Below is a small trained network, with its code and all its weights. Each question gives an input and a target symbol and asks what happens when units are switched off, that is, made to give their printed mean instead of their output.

import numpy as np


def w(rows, s, z=0):
    codes = np.array(rows[::2]) - 128.0
    scale = np.full(codes.shape[1], s)
    scale[-1] = z or s
    return codes * scale


def f(y):
    return y / 2 * (1 + np.tanh(0.7978845608 * (y + 0.044715 * y**3)))


def softmax(a):
    e = np.exp(a - a.max(-1, keepdims=True))
    return e / e.sum(-1, keepdims=True)


def log_softmax(a):
    a = a - a.max(-1, keepdims=True)
    return a - np.log(np.exp(a).sum(-1, keepdims=True))


def net(x, mask):
    ids = ['αβγδεζηθλμξπτφω'.index(c) for c in x.split()]
    T = len(ids)
    res = E[ids] + P[:T]
    u = 0
    for l in range(3):
        q, k, v = (res @ M[l].T for M in (Q, K, V))
        z = softmax(np.where(np.tri(T) > 0, q @ k.T / 2**0.5, -1e9)) @ v
        res = res + np.where(mask[u], z, O[l][:, -1]) @ O[l][:, :-1]
        u += 1
        y = f(res @ A[l][:, :-1].T + A[l][:, -1])
        res = res + np.where(mask[u : u + 4], y, B[l][:, -1]) @ B[l][:, :-1]
        u += 4
    return log_softmax(res[-1] @ U[:, :-1].T + U[:, -1])


Q, K, V, O, A, B = {}, {}, {}, {}, {}, {}
E = w([
[187,158,38],'α',
[178,198,151],'β',
[222,2,197],'γ',
[129,158,116],'δ',
[193,166,60],'ε',
[61,162,189],'ζ',
[32,143,188],'η',
[19,112,114],'θ',
[85,182,226],'λ',
[136,158,112],'μ',
[128,158,114],'ξ',
[123,118,20],'π',
[124,155,113],'τ',
[125,157,114],'φ',
[126,156,115],'ω',
],0.0099)
P = w([
[2,192,84],'0',
[74,157,94],'1',
[113,144,116],'2',
[119,128,126],'3',
[122,121,141],'4',
[135,112,141],'5',
[140,111,144],'6',
[147,104,142],'7',
[149,102,143],'8',
[152,103,144],'9',
[150,98,152],'10',
[157,97,149],'11',
],0.0062)
Q[0] = w([
[3,146,40],'L0H0',
[126,106,181],'L0H0',
],0.0049)
K[0] = w([
[60,253,73],'L0H0',
[64,111,208],'L0H0',
],0.0049)
V[0] = w([
[126,191,3],'L0H0',
[177,35,113],'L0H0',
],0.011)
O[0] = w([
[121,174,8,250],'L0H0',
[243,20,135,6],'L0H0',
],0.011,0.0022)
A[0] = w([
[254,58,190,175],'L0N0',
[127,235,18,253],'L0N1',
[149,109,111,39],'L0N2',
[103,115,126,21],'L0N3',
],0.0066,0.0053)
B[0] = w([
[165,49,125,159],'L0N0',
[56,86,109,255],'L0N1',
[210,175,103,116],'L0N2',
[169,253,141,115],'L0N3',
],0.007,0.012)
Q[1] = w([
[138,255,123],'L1H0',
[177,226,104],'L1H0',
],0.009)
K[1] = w([
[96,211,146],'L1H0',
[22,255,69],'L1H0',
],0.0072)
V[1] = w([
[58,194,97],'L1H0',
[237,2,203],'L1H0',
],0.0055)
O[1] = w([
[110,1,117,83],'L1H0',
[117,255,112,250],'L1H0',
],0.0058,0.0023)
A[1] = w([
[176,160,101,88],'L1N0',
[126,56,25,3],'L1N1',
[254,113,129,145],'L1N2',
[166,92,124,120],'L1N3',
],0.0085,0.0054)
B[1] = w([
[211,152,100,157],'L1N0',
[117,184,254,254],'L1N1',
[63,175,56,151],'L1N2',
[146,109,144,132],'L1N3',
],0.0068,0.0089)
Q[2] = w([
[131,71,110],'L2H0',
[255,74,167],'L2H0',
],0.0035)
K[2] = w([
[67,112,1],'L2H0',
[99,50,200],'L2H0',
],0.0037)
V[2] = w([
[139,102,157],'L2H0',
[254,128,148],'L2H0',
],0.0084)
O[2] = w([
[131,93,135,125],'L2H0',
[253,117,153,8],'L2H0',
],0.011,0.016)
A[2] = w([
[76,188,62,55],'L2N0',
[105,212,123,2],'L2N1',
[226,254,103,59],'L2N2',
[36,137,108,61],'L2N3',
],0.0075,0.0057)
B[2] = w([
[241,34,117,201],'L2N0',
[171,2,215,162],'L2N1',
[35,71,108,199],'L2N2',
[251,149,163,252],'L2N3',
],0.0084,0.021)
U = w([
[47,47,159,113],'α',
[1,166,80,254],'β',
[201,162,239,130],'γ',
[143,121,146,46],'δ',
[216,86,80,113],'ε',
[235,117,194,101],'ζ',
[139,174,157,123],'η',
[145,161,43,190],'θ',
[182,193,226,169],'λ',
[132,126,151,37],'μ',
[168,137,40,159],'ξ',
[134,124,154,41],'π',
[132,127,146,46],'τ',
[133,123,149,38],'φ',
[118,242,226,181],'ω',
],0.0095)

Each question gives the input, a string of symbols that net reads in full, and the target symbol t.
The units are the heads (2 rows each of Q, K, V and O) and the neurons (one row each of A and B). Each row of codes is followed by its name. A weight is (code - 128) times the scale printed after its matrix; where a second scale follows, it is the last column's (O, A, B and U).
mask holds one flag per unit, layer by layer, with each layer's heads first. A switched-off unit (its flag False) gives its mean, the last column of its rows in O or B, instead of its output. The means were averaged over made-up inputs and are rounded, as every weight is.
A unit's drop is (log p(t) with every unit on - log p(t) with that unit switched off) / (log p(t) with every unit on - log p(t) with every unit switched off).
The circuit of an input: a set's keep is (log p(t) with only the set's units on - log p(t) with every unit switched off) / (log p(t) with every unit on - log p(t) with every unit switched off). Starting from the 12 units with the biggest drops (on a tie, the unit counted first), units are removed one at a time, each time the one whose removal leaves the highest keep (on an exact tie, the one counted first), for as long as the keep stays at least 0.8.
circuit, biggest first: the units of the circuit, biggest drop first
most important unit: the unit with the biggest drop
k most important neurons: the k neurons with the biggest drops, biggest first
k most important neurons of layer l: the k neurons of layer l with the biggest drops, biggest first
input γ α ε, target θ: circuit, biggest first -> (L0H0, L0N1, L1N1, L1H0)
input λ γ θ ε ε λ, target ω: 4 most important neurons -> (L0N1, L2N2, L2N0, L2N1)
input φ ε β ε π δ γ φ ω λ α γ, target β: circuit, biggest first -> (L2N3, L2N0)
input γ π α, target ξ: most important neuron -> (L0N1)
input β θ δ π π φ ε δ τ φ ε, target β: circuit, biggest first -> (L2N1, L2N3)
input α λ ξ δ θ γ η τ γ, target β: 4 most important neurons -> (L2N3, L2N2, L0N0, L2N0)
input μ ε η δ ε μ ω γ δ μ β, target β: circuit, biggest first -> (L2N3, L2N0, L2N1)
input ε η μ π μ α θ ε λ α, target β: circuit, biggest first -> (L1H0, L2N0, L2N1)
input α ζ λ π τ τ γ θ, target ζ: circuit, biggest first -> (L2N1, L2N0, L0H0, L1H0)
input γ μ λ, target ω: 3 most important neurons of layer 2 -> (L2N0, L2N3, L2N2)
input β θ β μ λ β μ λ ε α α, target β: circuit, biggest first -> (L2N1, L2N3)
input ε α φ ε α ω ζ ε, target β: circuit, biggest first -> (L1H0, L2N0, L2N1)
input τ η γ π, target ε: 4 most important neurons -> (L2N0, L2N1, L1N1, L2N2)
input μ β γ θ τ φ π ζ η, target γ: most important unit -> L0H0
input ε ε β η β α μ γ μ ε π β, target β: 4 most important neurons -> (L2N3, L2N0, L2N1, L0N1)
input γ ω μ τ θ ω λ ε δ δ π, target ε: 3 most important neurons -> (L2N0, L2N1, L1N1)
input π ε α, target α: 2 most important neurons -> (L1N1, L0N1)
input φ θ λ α ε μ δ φ π δ λ λ, target β: 3 most important neurons -> (L2N0, L2N1, L2N3)
input δ β ε, target α: 2 most important neurons -> (L0N1, L1N1)
input β θ δ, target α: most important neuron of layer 0 -> (L0N1)
input μ ζ η π μ ε, target α: 2 most important neurons of layer 0 -> (L0N0, L0N1)
